Below are the code and all the weights of a small trained network. Each question names an input and a target symbol and asks about switching units off, where a switched-off unit gives its printed mean instead of its output.

import numpy as np


def w(rows, s, z=0):
    codes = np.array(rows[::2]) - 128.0
    scale = np.full(codes.shape[1], s)
    scale[-1] = z or s
    return codes * scale


def f(y):
    return np.maximum(y, 0)


def softmax(a):
    e = np.exp(a - a.max(-1, keepdims=True))
    return e / e.sum(-1, keepdims=True)


def log_softmax(a):
    a = a - a.max(-1, keepdims=True)
    return a - np.log(np.exp(a).sum(-1, keepdims=True))


def net(x, mask):
    ids = ['ΔΘΣβεζτ'.index(c) for c in x.split()]
    T = len(ids)
    res = E[ids] + P[:T]
    u = 0
    for l in range(3):
        q, k, v = (res @ M[l].T for M in (Q, K, V))
        z = softmax(np.where(np.tri(T) > 0, q @ k.T / 4**0.5, -1e9)) @ v
        res = res + np.where(mask[u], z, O[l][:, -1]) @ O[l][:, :-1]
        u += 1
        y = f(res @ A[l][:, :-1].T + A[l][:, -1])
        res = res + np.where(mask[u : u + 4], y, B[l][:, -1]) @ B[l][:, :-1]
        u += 4
    return log_softmax(res[-1] @ U[:, :-1].T + U[:, -1])


Q, K, V, O, A, B = {}, {}, {}, {}, {}, {}
E = w([
[41,134,128,116,102,86,142,123],'Δ',
[132,141,198,94,55,124,52,73],'Θ',
[148,80,129,118,156,98,249,189],'Σ',
[147,146,166,171,93,106,194,107],'β',
[255,238,142,54,63,117,63,178],'ε',
[160,160,173,178,121,38,97,208],'ζ',
[109,127,86,91,68,129,155,18],'τ',
],0.019)
P = w([
[71,65,78,37,184,157,207,181],'0',
[159,107,151,58,239,203,150,76],'1',
[162,139,98,39,211,254,185,148],'2',
[157,144,99,86,156,253,166,145],'3',
[197,114,127,60,125,227,163,125],'4',
[95,154,90,152,151,206,184,195],'5',
[113,85,107,147,112,180,181,125],'6',
],0.007)
Q[0] = w([
[2,68,83,220,125,177,156,134],'L0H1',
[139,208,142,243,148,179,204,20],'L0H1',
[199,230,102,216,55,55,167,89],'L0H1',
[158,211,152,112,123,76,25,176],'L0H1',
],0.0066)
K[0] = w([
[75,98,57,105,184,115,161,108],'L0H1',
[118,104,102,207,167,129,2,71],'L0H1',
[122,154,217,225,129,153,147,98],'L0H1',
[109,110,149,73,119,24,77,196],'L0H1',
],0.0065)
V[0] = w([
[164,62,131,48,253,185,125,159],'L0H1',
[226,192,82,186,74,88,73,108],'L0H1',
[203,128,101,111,193,136,201,133],'L0H1',
[128,104,116,80,251,100,136,9],'L0H1',
],0.0047)
O[0] = w([
[54,48,173,174,92,89,63,104,228],'L0H1',
[26,169,1,173,83,194,171,118,88],'L0H1',
[180,119,140,65,187,192,126,140,255],'L0H1',
[139,109,119,141,175,111,109,174,103],'L0H1',
],0.0096,0.005)
A[0] = w([
[220,152,101,29,90,53,130,196,191],'L0N1',
[165,80,198,171,150,252,68,160,175],'L0N2',
[161,163,177,106,104,51,104,126,120],'L0N3',
[48,169,134,3,89,227,69,21,5],'L0N4',
],0.0054,0.0017)
B[0] = w([
[124,149,186,201,197,200,25,19,254],'L0N1',
[71,82,72,77,60,214,160,69,201],'L0N2',
[71,181,126,232,139,146,1,172,159],'L0N3',
[114,49,113,114,126,132,132,41,220],'L0N4',
],0.0074,0.0073)
Q[1] = w([
[65,147,189,99,56,127,55,169],'L1H1',
[108,96,47,124,2,86,117,158],'L1H1',
[137,59,162,210,223,158,38,160],'L1H1',
[122,210,129,36,170,191,59,139],'L1H1',
],0.0059)
K[1] = w([
[88,146,48,185,122,73,3,94],'L1H1',
[162,175,67,103,115,80,85,156],'L1H1',
[176,215,145,67,113,76,51,192],'L1H1',
[94,73,143,164,29,207,123,133],'L1H1',
],0.0061)
V[1] = w([
[20,141,179,111,77,89,96,133],'L1H1',
[158,150,168,25,149,116,193,181],'L1H1',
[91,68,132,157,128,83,156,171],'L1H1',
[3,120,113,208,158,141,45,135],'L1H1',
],0.0068)
O[1] = w([
[74,165,137,195,124,121,252,47,4],'L1H1',
[116,114,97,81,116,58,133,74,215],'L1H1',
[150,143,75,97,160,134,126,150,38],'L1H1',
[126,41,199,125,141,202,193,174,25],'L1H1',
],0.011,0.0027)
A[1] = w([
[163,101,254,148,108,137,161,55,180],'L1N1',
[66,159,87,131,74,93,122,212,247],'L1N2',
[171,116,63,171,206,93,149,166,252],'L1N3',
[76,98,110,139,168,120,22,87,8],'L1N4',
],0.0063,0.0013)
B[1] = w([
[201,137,133,144,140,133,222,174,254],'L1N1',
[222,140,110,104,108,145,138,149,132],'L1N2',
[135,30,95,1,158,138,112,105,168],'L1N3',
[93,132,135,154,95,164,160,91,203],'L1N4',
],0.0098,0.0082)
Q[2] = w([
[254,59,153,58,145,152,249,134],'L2H1',
[143,112,141,231,157,74,61,118],'L2H1',
[95,116,166,112,96,102,148,54],'L2H1',
[136,118,104,134,144,111,202,157],'L2H1',
],0.0072)
K[2] = w([
[154,158,80,123,69,95,78,201],'L2H1',
[102,3,159,61,82,63,114,79],'L2H1',
[135,114,90,35,243,128,159,76],'L2H1',
[208,101,115,171,134,153,161,98],'L2H1',
],0.0048)
V[2] = w([
[192,149,102,165,56,63,117,75],'L2H1',
[238,228,161,174,152,36,151,121],'L2H1',
[105,179,253,152,121,132,79,171],'L2H1',
[122,211,160,123,165,189,151,6],'L2H1',
],0.0052)
O[2] = w([
[200,231,113,17,48,147,106,50,48],'L2H1',
[176,192,160,145,90,110,166,106,88],'L2H1',
[178,26,188,101,2,36,80,146,127],'L2H1',
[46,100,67,204,115,40,55,62,254],'L2H1',
],0.0081,0.0047)
A[2] = w([
[204,45,181,146,70,138,138,73,132],'L2N1',
[254,114,146,124,132,162,102,201,248],'L2N2',
[67,186,152,199,103,191,185,154,8],'L2N3',
[90,130,61,150,123,148,118,68,164],'L2N4',
],0.006,0.0016)
B[2] = w([
[13,193,64,125,104,93,137,222,254],'L2N1',
[237,56,95,66,100,112,57,212,207],'L2N2',
[169,165,70,133,145,137,141,13,198],'L2N3',
[220,186,103,214,190,2,88,108,193],'L2N4',
],0.0083,0.0093)
U = w([
[36,196,228,144,151,67,170,159,188],'Δ',
[75,186,13,156,107,132,227,196,3],'Θ',
[165,106,8,150,138,130,102,169,162],'Σ',
[144,246,227,1,110,79,199,108,120],'β',
[129,148,141,121,19,135,116,206,156],'ε',
[106,82,124,111,118,181,178,143,158],'ζ',
[33,153,92,178,124,72,83,127,141],'τ',
],0.0048,0.0023)

Each question gives the input, a string of symbols that net reads in full, and the target symbol t.
The units are the heads (4 rows each of Q, K, V and O) and the neurons (one row each of A and B). Each row of codes is followed by its name. A weight is (code - 128) times the scale printed after its matrix; where a second scale follows, it is the last column's (O, A, B and U).
mask holds one flag per unit, layer by layer, with each layer's heads first. A switched-off unit (its flag False) gives its mean, the last column of its rows in O or B, instead of its output. The means were averaged over made-up inputs and are rounded, as every weight is.
A unit's drop is (log p(t) with every unit on - log p(t) with that unit switched off) / (log p(t) with every unit on - log p(t) with every unit switched off).
The circuit of an input: a set's keep is (log p(t) with only the set's units on - log p(t) with every unit switched off) / (log p(t) with every unit on - log p(t) with every unit switched off). Starting from the 12 units with the biggest drops (on a tie, the unit counted first), units are removed one at a time, each time the one whose removal leaves the highest keep (on an exact tie, the one counted first), for as long as the keep stays at least 0.8.
units of the circuit, in order: the units of the circuit, biggest drop first
top k neurons: the k neurons with the biggest drops, biggest first
k most important neurons of layer l: the k neurons of layer l with the biggest drops, biggest first
drop of u: that unit's drop, to one decimal
input Σ Σ Θ Σ Σ β Σ, target β: units of the circuit, in order => (L2H1 L1H1 L0H1)
input Σ Σ Θ Θ ε ζ, target ε: top 3 neurons => (L1N2 L0N1 L0N4)
input Σ Σ Σ Σ β Θ, target Θ: units of the circuit, in order => (L1H1 L2N1 L1N1)
input ζ ε ε, target ε: units of the circuit, in order => (L1H1 L2H1 L0N3)
input ε Σ Σ ζ, target ε: top neuron => (L0N1)
input β Σ ε β Σ β Σ, target β: top 3 neurons => (L0N4 L0N1 L0N3)
input Σ Σ Σ Σ Σ Δ, target Δ: top 3 neurons => (L0N1 L2N2 L0N4)
input Σ Σ β β Δ, target Δ: units of the circuit, in order => (L0H1 L2N2 L2N3)
input ε ζ ε, target ε: units of the circuit, in order => (L1H1 L2H1 L0N1)
input Θ ζ ζ Σ, target ε: 2 most important neurons of layer 0 => (L0N4 L0N2)
input ε β Θ ε Σ, target τ: top 3 neurons => (L1N1 L2N2 L0N1)
input Σ Θ ε Σ ε ε ε, target τ: top 2 neurons => (L2N2 L2N4)
input Σ Σ Σ Δ, target ζ: 2 most important neurons of layer 0 => (L0N3 L0N2)
input ε Σ ε ε Σ ε, target τ: most important neuron of layer 0 => (L0N1)
input Σ Σ ε Σ, target τ: 2 most important neurons of layer 0 => (L0N1 L0N2)
input Σ Σ β, target β: 2 most important neurons of layer 2 => (L2N1 L2N2)
input Σ Σ Σ Θ, target ζ: 2 most important neurons of layer 0 => (L0N3 L0N4)
input ε Θ Σ ε ζ Σ, target ε: 3 most important neurons of layer 1 => (L1N3 L1N4 L1N2)
input Σ Σ Σ Σ β β β, target β: drop of L0N1 => 0.4
input ε ε τ, target τ: drop of L2H1 => 0.3
input ε ε Σ Θ Σ Θ ε, target Θ: drop of L0H1 => 1.1
